Below are the code and all the weights of a small trained network. Each question names an input and a target symbol and asks about switching units off, where a switched-off unit gives its printed mean instead of its output.

import numpy as np


def w(rows, s, z=0):
    codes = np.array(rows[::2]) - 128.0
    scale = np.full(codes.shape[1], s)
    scale[-1] = z or s
    return codes * scale


def f(y):
    return np.maximum(y, 0)


def softmax(a):
    e = np.exp(a - a.max(-1, keepdims=True))
    return e / e.sum(-1, keepdims=True)


def log_softmax(a):
    a = a - a.max(-1, keepdims=True)
    return a - np.log(np.exp(a).sum(-1, keepdims=True))


def net(x, mask):
    ids = ['αγηλξστφψω'.index(c) for c in x.split()]
    T = len(ids)
    res = E[ids] + P[:T]
    u = 0
    for l in range(2):
        r = res
        for j in range(2):
            rows = slice(4 * j, 4 * j + 4)
            q, k, v = (r @ M[l][rows].T for M in (Q, K, V))
            z = softmax(np.where(np.tri(T) > 0, q @ k.T / 4**0.5, -1e9)) @ v
            o = O[l][rows]
            res = res + np.where(mask[u + j], z, o[:, -1]) @ o[:, :-1]
        u += 2
        y = f(res @ A[l][:, :-1].T + A[l][:, -1])
        res = res + np.where(mask[u : u + 16], y, B[l][:, -1]) @ B[l][:, :-1]
        u += 16
    return log_softmax(res[-1] @ U[:, :-1].T + U[:, -1])


Q, K, V, O, A, B = {}, {}, {}, {}, {}, {}
E = w([
[142,203,130,124],'α',
[178,215,248,135],'γ',
[62,153,107,170],'η',
[139,136,133,100],'λ',
[161,185,240,130],'ξ',
[118,190,101,133],'σ',
[85,86,235,137],'τ',
[132,182,141,130],'φ',
[144,223,94,110],'ψ',
[124,178,114,125],'ω',
],0.014)
P = w([
[234,141,154,16],'0',
[138,105,114,156],'1',
[146,105,178,172],'2',
[134,103,186,152],'3',
[113,120,207,154],'4',
[92,111,194,129],'5',
[70,110,176,103],'6',
[47,103,164,73],'7',
[24,104,130,35],'8',
[1,102,156,30],'9',
],0.0067)
Q[0] = w([
[94,46,132,83],'L0H0',
[152,138,161,159],'L0H0',
[96,97,99,203],'L0H0',
[65,162,220,103],'L0H0',
[87,117,113,253],'L0H1',
[154,106,129,34],'L0H1',
[105,191,202,92],'L0H1',
[247,148,156,143],'L0H1',
],0.007)
K[0] = w([
[116,135,119,2],'L0H0',
[85,169,112,104],'L0H0',
[105,184,63,144],'L0H0',
[114,91,220,203],'L0H0',
[94,100,73,174],'L0H1',
[252,54,148,81],'L0H1',
[161,33,244,170],'L0H1',
[188,180,67,71],'L0H1',
],0.0064)
V[0] = w([
[47,94,184,164],'L0H0',
[97,66,139,205],'L0H0',
[29,228,242,226],'L0H0',
[226,24,133,109],'L0H0',
[163,51,223,155],'L0H1',
[96,186,152,84],'L0H1',
[214,199,253,217],'L0H1',
[173,118,144,101],'L0H1',
],0.0064)
O[0] = w([
[110,183,50,79,182],'L0H0',
[173,215,142,44,131],'L0H0',
[92,98,9,8,253],'L0H0',
[94,161,117,254,120],'L0H0',
[101,181,26,110,215],'L0H1',
[105,114,97,148,160],'L0H1',
[72,67,42,72,255],'L0H1',
[152,95,98,144,142],'L0H1',
],0.0048,0.0077)
A[0] = w([
[255,139,153,184,143],'L0N0',
[92,189,154,106,96],'L0N1',
[128,120,189,91,84],'L0N2',
[69,128,125,154,81],'L0N3',
[129,153,136,173,1],'L0N4',
[155,127,110,129,155],'L0N5',
[169,123,112,179,109],'L0N6',
[172,126,153,162,33],'L0N7',
[147,87,138,175,153],'L0N8',
[119,83,147,132,81],'L0N9',
[82,147,153,104,126],'L0N10',
[174,194,193,106,97],'L0N11',
[134,84,147,109,131],'L0N12',
[186,195,117,96,94],'L0N13',
[104,142,106,165,83],'L0N14',
[173,134,134,118,83],'L0N15',
],0.012,0.0076)
B[0] = w([
[83,175,138,72,138],'L0N0',
[130,60,97,72,189],'L0N1',
[128,94,96,189,154],'L0N2',
[94,199,157,130,159],'L0N3',
[225,213,236,6,128],'L0N4',
[105,174,114,128,145],'L0N5',
[78,152,177,140,129],'L0N6',
[62,81,228,185,128],'L0N7',
[162,118,202,82,134],'L0N8',
[10,133,210,164,135],'L0N9',
[136,42,122,96,253],'L0N10',
[170,114,2,147,142],'L0N11',
[136,105,154,156,171],'L0N12',
[57,144,89,170,153],'L0N13',
[148,139,36,244,131],'L0N14',
[62,198,77,140,128],'L0N15',
],0.0075,0.0054)
Q[1] = w([
[41,102,31,80],'L1H0',
[194,142,166,195],'L1H0',
[77,187,7,101],'L1H0',
[81,141,173,104],'L1H0',
[123,108,137,127],'L1H1',
[221,182,165,47],'L1H1',
[108,85,114,114],'L1H1',
[255,233,109,164],'L1H1',
],0.007)
K[1] = w([
[21,91,171,9],'L1H0',
[109,164,160,216],'L1H0',
[70,187,162,68],'L1H0',
[89,156,47,78],'L1H0',
[129,92,87,148],'L1H1',
[33,16,79,217],'L1H1',
[139,173,135,2],'L1H1',
[140,154,205,204],'L1H1',
],0.0074)
V[1] = w([
[70,29,155,194],'L1H0',
[138,255,62,171],'L1H0',
[222,9,215,117],'L1H0',
[207,69,129,87],'L1H0',
[26,135,116,170],'L1H1',
[210,125,131,68],'L1H1',
[92,131,161,66],'L1H1',
[98,193,55,70],'L1H1',
],0.0078)
O[1] = w([
[174,227,146,44,162],'L1H0',
[126,2,121,86,1],'L1H0',
[73,207,64,142,95],'L1H0',
[20,182,8,238,139],'L1H0',
[185,135,221,54,157],'L1H1',
[52,89,85,252,138],'L1H1',
[176,197,142,169,206],'L1H1',
[218,80,148,196,238],'L1H1',
],0.0066)
A[1] = w([
[76,146,180,78,144],'L1N0',
[28,139,65,135,35],'L1N1',
[186,2,132,201,155],'L1N2',
[164,207,129,143,172],'L1N3',
[110,129,200,102,49],'L1N4',
[170,226,191,171,200],'L1N5',
[139,209,117,66,95],'L1N6',
[164,140,214,201,253],'L1N7',
[207,126,25,166,55],'L1N8',
[197,19,84,142,101],'L1N9',
[62,100,133,196,159],'L1N10',
[39,102,187,117,65],'L1N11',
[83,124,153,26,102],'L1N12',
[95,83,208,160,126],'L1N13',
[150,178,199,26,109],'L1N14',
[16,146,176,206,41],'L1N15',
],0.0074,0.0037)
B[1] = w([
[96,100,142,136,223],'L1N0',
[196,99,72,151,156],'L1N1',
[206,136,179,38,164],'L1N2',
[109,182,139,81,184],'L1N3',
[174,168,91,98,144],'L1N4',
[120,190,152,8,175],'L1N5',
[97,139,163,131,229],'L1N6',
[169,124,148,1,161],'L1N7',
[47,179,171,161,147],'L1N8',
[144,172,133,141,165],'L1N9',
[226,132,69,134,161],'L1N10',
[202,130,37,174,164],'L1N11',
[71,112,146,190,253],'L1N12',
[222,140,119,81,151],'L1N13',
[78,111,127,92,244],'L1N14',
[234,133,52,151,146],'L1N15',
],0.0081,0.0041)
U = w([
[109,108,100,147,89],'α',
[142,121,155,139,122],'γ',
[146,136,157,122,62],'η',
[153,130,145,107,47],'λ',
[208,204,76,100,254],'ξ',
[150,134,161,115,55],'σ',
[71,82,192,82,217],'τ',
[89,111,74,199,196],'φ',
[94,255,175,96,46],'ψ',
[195,141,180,82,20],'ω',
],0.0096,0.0064)

Each question gives the input, a string of symbols that net reads in full, and the target symbol t.
The units are the heads (4 rows each of Q, K, V and O) and the neurons (one row each of A and B). Each row of codes is followed by its name. A weight is (code - 128) times the scale printed after its matrix; where a second scale follows, it is the last column's (O, A, B and U).
mask holds one flag per unit, layer by layer, with each layer's heads first. A switched-off unit (its flag False) gives its mean, the last column of its rows in O or B, instead of its output. The means were averaged over made-up inputs and are rounded, as every weight is.
A unit's drop is (log p(t) with every unit on - log p(t) with that unit switched off) / (log p(t) with every unit on - log p(t) with every unit switched off).
The circuit of an input: a set's keep is (log p(t) with only the set's units on - log p(t) with every unit switched off) / (log p(t) with every unit on - log p(t) with every unit switched off). Starting from the 12 units with the biggest drops (on a tie, the unit counted first), units are removed one at a time, each time the one whose removal leaves the highest keep (on an exact tie, the one counted first), for as long as the keep stays at least 0.8.
circuit, biggest first: the units of the circuit, biggest drop first
most important unit: the unit with the biggest drop
k most important neurons: the k neurons with the biggest drops, biggest first
k most important neurons of layer l: the k neurons of layer l with the biggest drops, biggest first
which heads matter: for each layer, one digit per head in row order, 1 if its drop is at least 0.15 and else 0, layers parted by /
drop of u: that unit's drop, to one decimal
input η λ τ λ η τ τ ω, target ψ: circuit, biggest first => L1H0; L0N10; L1N6; L1N3
input η ξ τ η φ τ τ η η, target τ: circuit, biggest first => L1H0; L0N3; L0N2
input λ λ ξ σ τ σ τ λ τ σ, target ψ: which heads matter => 10 / 11
input η η τ η, target τ: most important unit => L1H1
input τ τ σ, target ψ: which heads matter => 00 / 00
input ξ α τ ω φ τ η ω, target τ: which heads matter => 10 / 10
input ξ γ τ φ τ ξ σ ψ ψ τ, target ω: 2 most important neurons of layer 1 => L1N2; L1N13
input ψ ω τ ψ, target ψ: 3 most important neurons of layer 0 => L0N9; L0N8; L0N11
input ξ τ φ ξ ω τ τ τ φ, target ψ: circuit, biggest first => L1H0; L1N6
input τ τ η, target ψ: which heads matter => 10 / 01
input τ η σ ψ τ, target ω: which heads matter => 00 / 10
input τ τ α, target ψ: which heads matter => 00 / 00
input φ ξ σ ω η σ, target τ: which heads matter => 10 / 11
input α ξ η η γ ξ τ, target φ: most important unit => L0H0
input σ α η φ, target τ: which heads matter => 10 / 11
input φ ω τ, target ξ: which heads matter => 11 / 00
input ψ φ τ ψ, target ψ: which heads matter => 10 / 00
input ξ τ σ τ ψ ξ τ τ τ, target ψ: 2 most important neurons => L0N10; L0N13
input α λ γ ξ τ, target φ: which heads matter => 11 / 01
input ξ λ τ, target ξ: which heads matter => 00 / 00
input ξ η ξ, target τ: 2 most important neurons => L0N10; L0N1
input ξ ψ ξ ψ τ ω τ η σ, target τ: most important unit => L1H0
input γ λ τ τ λ, target ψ: which heads matter => 10 / 10
input σ λ τ ω, target ψ: which heads matter => 10 / 00
input ξ τ η ξ, target τ: drop of L0N10 => 0.2
input σ λ η φ τ τ τ φ, target ψ: drop of L1N6 => 0.2
input ξ η τ η, target ψ: drop of L1N15 => 0.0
input τ η ψ η φ, target τ: drop of L1N14 => 0.1
